Below is a small trained network, with its code and all its weights. Each question gives an input and a target symbol and asks what happens when units are switched off, that is, made to give their printed mean instead of their output.

import numpy as np


def w(rows, s, z=0):
    codes = np.array(rows[::2]) - 128.0
    scale = np.full(codes.shape[1], s)
    scale[-1] = z or s
    return codes * scale


def f(y):
    return y / 2 * (1 + np.tanh(0.7978845608 * (y + 0.044715 * y**3)))


def softmax(a):
    e = np.exp(a - a.max(-1, keepdims=True))
    return e / e.sum(-1, keepdims=True)


def log_softmax(a):
    a = a - a.max(-1, keepdims=True)
    return a - np.log(np.exp(a).sum(-1, keepdims=True))


def net(x, mask):
    ids = ['αβδζηθλμξπστφψω'.index(c) for c in x.split()]
    T = len(ids)
    res = E[ids] + P[:T]
    u = 0
    for l in range(2):
        q, k, v = (res @ M[l].T for M in (Q, K, V))
        z = softmax(np.where(np.tri(T) > 0, q @ k.T / 3**0.5, -1e9)) @ v
        res = res + np.where(mask[u], z, O[l][:, -1]) @ O[l][:, :-1]
        u += 1
        y = f(res @ A[l][:, :-1].T + A[l][:, -1])
        res = res + np.where(mask[u : u + 4], y, B[l][:, -1]) @ B[l][:, :-1]
        u += 4
    return log_softmax(res[-1] @ U[:, :-1].T + U[:, -1])


Q, K, V, O, A, B = {}, {}, {}, {}, {}, {}
E = w([
[142,223,107,143,31,44,86,139,166,157],'α',
[115,140,71,246,106,146,128,138,91,81],'β',
[125,110,110,52,70,108,95,126,125,177],'δ',
[84,132,171,192,126,165,133,177,60,144],'ζ',
[135,158,89,113,154,77,108,168,153,130],'η',
[93,109,113,108,96,115,107,6,67,111],'θ',
[95,89,83,122,38,113,143,155,178,43],'λ',
[131,158,119,85,165,98,143,157,147,114],'μ',
[196,108,92,120,136,204,115,179,126,175],'ξ',
[177,91,238,102,33,95,123,183,94,163],'π',
[203,87,154,183,96,107,156,86,186,158],'σ',
[162,40,99,167,169,106,144,128,116,162],'τ',
[112,51,133,133,168,195,98,81,139,110],'φ',
[188,174,160,111,146,144,172,71,120,61],'ψ',
[163,82,104,83,115,129,165,153,48,52],'ω',
],0.015)
P = w([
[45,202,95,174,155,147,254,135,200,199],'0',
[82,181,92,149,173,127,221,128,209,166],'1',
[98,151,96,144,179,136,193,125,166,148],'2',
[137,138,103,118,187,124,161,102,143,124],'3',
[160,116,107,102,202,131,128,99,119,108],'4',
[183,89,103,85,219,128,101,99,105,87],'5',
[210,76,103,74,228,120,72,91,78,73],'6',
[225,50,111,54,242,118,40,99,62,50],'7',
],0.0062)
Q[0] = w([
[201,154,178,65,139,117,141,173,97,226],'0.h1',
[90,135,176,207,120,149,141,232,69,141],'0.h1',
[130,73,71,135,252,142,193,129,99,139],'0.h1',
],0.03)
K[0] = w([
[206,64,219,101,148,124,73,183,127,251],'0.h1',
[37,170,168,198,152,239,180,184,88,160],'0.h1',
[198,61,178,143,193,209,132,108,85,9],'0.h1',
],0.023)
V[0] = w([
[70,65,107,178,153,156,100,99,234,212],'0.h1',
[124,4,115,185,103,58,254,109,94,219],'0.h1',
[151,167,205,161,79,195,224,50,238,147],'0.h1',
],0.0089)
O[0] = w([
[187,196,143,100,139,130,104,7,61,134,106],'0.h1',
[253,117,134,68,99,60,76,66,208,82,255],'0.h1',
[121,63,76,97,137,51,130,165,48,164,123],'0.h1',
],0.0056,0.0034)
A[0] = w([
[172,151,123,137,38,217,188,188,177,210,15],'0.n1',
[84,119,101,2,134,121,76,144,130,149,1],'0.n2',
[93,207,159,135,68,164,119,106,211,185,48],'0.n3',
[135,126,83,114,84,219,198,112,238,183,134],'0.n4',
],0.016,0.0047)
B[0] = w([
[119,128,175,125,155,94,4,137,127,121,209],'0.n1',
[168,98,112,116,60,190,154,136,111,198,180],'0.n2',
[143,135,48,146,73,185,73,113,168,77,172],'0.n3',
[139,126,111,139,101,65,164,133,40,69,254],'0.n4',
],0.013,0.0038)
Q[1] = w([
[63,49,135,90,2,68,135,58,151,135],'1.h1',
[147,84,72,46,163,185,172,82,114,79],'1.h1',
[115,132,160,175,101,154,87,46,109,180],'1.h1',
],0.027)
K[1] = w([
[34,105,112,79,23,20,110,63,177,145],'1.h1',
[113,5,91,74,162,163,136,68,106,70],'1.h1',
[92,174,169,192,92,127,130,37,131,174],'1.h1',
],0.025)
V[1] = w([
[107,47,31,146,165,172,141,154,142,162],'1.h1',
[140,106,88,240,118,55,97,106,81,248],'1.h1',
[143,212,75,97,79,23,190,153,134,254],'1.h1',
],0.0067)
O[1] = w([
[133,78,38,117,162,61,127,148,161,154,74],'1.h1',
[176,114,156,163,197,175,71,166,105,203,250],'1.h1',
[117,108,186,139,196,228,85,170,145,4,5],'1.h1',
],0.0038,0.0015)
A[1] = w([
[98,249,199,150,140,145,189,129,209,247,184],'1.n1',
[86,225,108,178,199,140,200,119,200,127,57],'1.n2',
[76,172,175,124,199,136,229,128,172,119,95],'1.n3',
[86,146,89,99,145,86,150,61,97,179,1],'1.n4',
],0.018,0.0032)
B[1] = w([
[93,27,153,184,122,157,127,61,136,51,203],'1.n1',
[186,204,206,182,110,135,127,201,113,205,255],'1.n2',
[106,133,108,42,184,205,125,83,133,10,232],'1.n3',
[55,199,164,110,114,115,137,129,125,193,233],'1.n4',
],0.012,0.0031)
U = w([
[145,111,129,122,142,128,125,143,115,137,55],'α',
[144,113,137,116,133,116,117,146,127,131,29],'β',
[143,107,134,127,131,129,116,138,123,132,60],'δ',
[151,113,120,130,180,105,59,129,14,116,4],'ζ',
[179,155,154,220,122,128,159,168,133,155,119],'η',
[108,146,74,159,146,130,45,155,193,109,171],'θ',
[130,99,248,95,97,103,80,216,200,128,110],'λ',
[139,155,132,78,183,156,135,173,136,101,147],'μ',
[115,57,171,189,148,178,123,119,113,119,154],'ξ',
[139,97,121,114,148,123,124,175,165,147,138],'π',
[189,98,99,96,72,205,130,107,43,164,68],'σ',
[253,128,128,112,179,74,139,28,194,130,130],'τ',
[95,151,170,92,111,100,140,83,120,178,184],'φ',
[106,48,78,120,205,144,125,195,118,195,240],'ψ',
[121,109,122,136,88,32,220,168,127,70,209],'ω',
],0.0054,0.0036)

Each question gives the input, a string of symbols that net reads in full, and the target symbol t.
The units are the heads (3 rows each of Q, K, V and O) and the neurons (one row each of A and B). Each row of codes is followed by its name. A weight is (code - 128) times the scale printed after its matrix; where a second scale follows, it is the last column's (O, A, B and U).
mask holds one flag per unit, layer by layer, with each layer's heads first. A switched-off unit (its flag False) gives its mean, the last column of its rows in O or B, instead of its output. The means were averaged over made-up inputs and are rounded, as every weight is.
A unit's drop is (log p(t) with every unit on - log p(t) with that unit switched off) / (log p(t) with every unit on - log p(t) with every unit switched off).
The circuit of an input: a set's keep is (log p(t) with only the set's units on - log p(t) with every unit switched off) / (log p(t) with every unit on - log p(t) with every unit switched off). Starting from all 10 units, units are removed one at a time, each time the one whose removal leaves the highest keep (on an exact tie, the one counted first), for as long as the keep stays at least 0.8.
circuit, biggest first: the units of the circuit, biggest drop first
top k neurons: the k neurons with the biggest drops, biggest first
k most important neurons of layer l: the k neurons of layer l with the biggest drops, biggest first
drop when u is switched off: that unit's drop, to one decimal
input λ ζ ω ζ π μ θ, target φ: circuit, biggest first : (1.n4, 1.h1)
input λ τ β π φ τ ζ η, target τ: circuit, biggest first : (0.h1)
input η ψ λ μ λ η, target μ: top 2 neurons : (1.n3, 0.n1)
input τ θ ξ σ η, target σ: circuit, biggest first : (0.n2, 0.h1)
input ψ μ α μ σ ω α φ, target ω: circuit, biggest first : (0.h1, 0.n4, 1.h1)
input ω η φ η μ, target φ: circuit, biggest first : (1.n4, 0.h1, 1.h1)
input π α β φ, target φ: circuit, biggest first : (1.n4, 1.h1, 0.h1)
input ξ ζ α ψ δ η τ φ, target φ: circuit, biggest first : (1.h1, 1.n4, 0.h1)
input ζ λ λ δ ξ η, target ξ: top 3 neurons : (1.n1, 0.n4, 0.n1)
input τ α α ω φ, target ω: circuit, biggest first : (0.h1, 0.n4)
input ξ ω ζ, target ξ: top 3 neurons : (1.n1, 0.n4, 0.n3)
input φ β ψ α η, target ψ: circuit, biggest first : (0.h1, 1.h1, 0.n2)
input η φ λ ζ η μ σ α, target θ: circuit, biggest first : (0.h1, 0.n3)
input π τ ξ α η, target ξ: top 3 neurons : (1.n1, 0.n1, 0.n4)
input η φ ω ψ, target μ: top 2 neurons : (1.n3, 0.n4)
input φ ζ α α λ θ α μ, target μ: 3 most important neurons of layer 0 : (0.n1, 0.n3, 0.n2)
input δ θ τ τ β π, target λ: 2 most important neurons of layer 0 : (0.n1, 0.n4)
input π ω τ, target ω: circuit, biggest first : (0.n4, 0.h1)
input σ σ η μ ζ ζ, target ξ: top 4 neurons : (0.n4, 1.n1, 0.n3, 0.n1)
input λ ω τ, target ω: circuit, biggest first : (0.h1, 0.n4)
input τ ω φ δ τ ω μ, target ω: circuit, biggest first : (0.h1, 0.n4, 1.h1)
input δ δ λ α β ζ μ, target μ: 2 most important neurons of layer 0 : (0.n1, 0.n3)
input λ η τ θ μ, target τ: 2 most important neurons of layer 1 : (1.n4, 1.n2)
input α τ μ τ, target τ: drop when 1.n1 is switched off : 0.0
input ω β ω δ η, target ω: drop when 0.n4 is switched off : 0.6
